Below are the code and all the weights of a small trained network. Each question names an input and a class and asks about switching units off, where a switched-off unit gives its printed mean instead of its output.

import numpy as np


def w(rows, s, z=0):
    codes = np.array(rows[::2]) - 128.0
    scale = np.full(codes.shape[1], s)
    scale[-1] = z or s
    return codes * scale


def f(y):
    return np.maximum(y, 0)


def log_softmax(a):
    a = a - a.max(-1, keepdims=True)
    return a - np.log(np.exp(a).sum(-1, keepdims=True))


def net(x, mask):
    res = np.array(x, float).reshape(1, 7) / 4 @ E
    y = f(res @ A[0][:, :-1].T + A[0][:, -1])
    res = res + np.where(mask, y, B[0][:, -1]) @ B[0][:, :-1]
    return log_softmax(res[-1] @ U[:, :-1].T + U[:, -1])


A, B = {}, {}
E = w([
[129,128,129],'x0',
[127,205,25],'x1',
[127,128,128],'x2',
[251,101,109],'x3',
[128,127,128],'x4',
[115,28,61],'x5',
[128,127,129],'x6',
],0.013)
A[0] = w([
[175,66,162,106],'N1',
[107,107,53,88],'N2',
[199,164,44,140],'N3',
[151,93,102,90],'N4',
[119,124,72,90],'N5',
[141,121,185,151],'N6',
[141,151,186,166],'N7',
[139,233,116,113],'N8',
[208,67,126,129],'N9',
[142,185,115,123],'N10',
[182,163,125,115],'N11',
[35,199,141,173],'N12',
[113,123,44,80],'N13',
[161,135,202,144],'N14',
[149,221,112,125],'N15',
[4,149,135,254],'N16',
[199,118,124,150],'N17',
[105,121,171,116],'N18',
[128,140,182,144],'N19',
[59,72,128,159],'N20',
[168,187,129,125],'N21',
[112,28,169,134],'N22',
[137,138,171,159],'N23',
],0.017,0.007)
B[0] = w([
[166,102,89,194],'N1',
[86,189,185,186],'N2',
[149,143,150,236],'N3',
[176,155,90,167],'N4',
[132,189,146,168],'N5',
[124,176,107,180],'N6',
[109,243,138,184],'N7',
[142,59,105,202],'N8',
[218,127,55,217],'N9',
[113,86,129,172],'N10',
[176,102,189,176],'N11',
[137,129,9,221],'N12',
[107,218,165,189],'N13',
[131,191,131,191],'N14',
[144,46,131,199],'N15',
[25,125,31,249],'N16',
[222,147,150,195],'N17',
[83,121,167,168],'N18',
[75,154,132,175],'N19',
[9,70,169,206],'N20',
[172,74,176,181],'N21',
[127,83,114,228],'N22',
[107,209,150,169],'N23',
],0.011,0.017)
U = w([
[72,230,98,76],'0',
[163,66,17,250],'1',
[193,240,165,50],'2',
[191,17,210,106],'3',
[67,8,137,90],'4',
],0.013,0.0018)

Each question gives the input, the list of numbers given to net, and the class t.
The units are the neurons (one row each of A and B). Each row of codes is followed by its name. A weight is (code - 128) times the scale printed after its matrix; where a second scale follows, it is the last column's (A, B and U).
mask holds one flag per neuron, in row order. A switched-off neuron (its flag False) gives its mean, the last column of its row in B, instead of its output. The means were averaged over made-up inputs and are rounded, as every weight is.
A unit's drop is (log p(t) with every unit on - log p(t) with that unit switched off) / (log p(t) with every unit on - log p(t) with every unit switched off).
unit that matters most: the unit with the biggest drop
top k neurons: the k neurons with the biggest drops, biggest first
drop of u: that unit's drop, to one decimal
input [-8,1,7,-1,3,-2,2], class 1: unit that matters most => N20
input [2,7,4,-8,2,-1,7], class 1: top 2 neurons => N12, N8
input [8,-3,1,2,7,0,-3], class 2: top 4 neurons => N16, N12, N8, N15
input [-5,5,3,-3,-8,0,-8], class 1: top 3 neurons => N12, N8, N7
input [-6,-3,2,-7,3,1,1], class 4: top 2 neurons => N20, N13
input [-2,1,-3,5,-1,0,3], class 3: top 3 neurons => N16, N12, N7
input [1,3,-8,0,1,1,-2], class 0: top 2 neurons => N9, N17
input [-1,-4,6,7,5,0,0], class 2: top 3 neurons => N16, N12, N17
input [-1,-7,4,-2,-1,0,-7], class 0: top 3 neurons => N7, N15, N14
input [-8,-3,-5,8,7,0,7], class 2: top 3 neurons => N16, N17, N12
input [-2,1,1,-4,4,-4,-7], class 1: drop of N12 => 0.3
input [-1,2,-6,-8,-7,-7,-8], class 1: drop of N12 => 0.4
input [-7,2,8,-6,3,-2,-7], class 1: drop of N12 => 0.5
input [4,6,-4,0,3,4,0], class 0: unit that matters most => N17
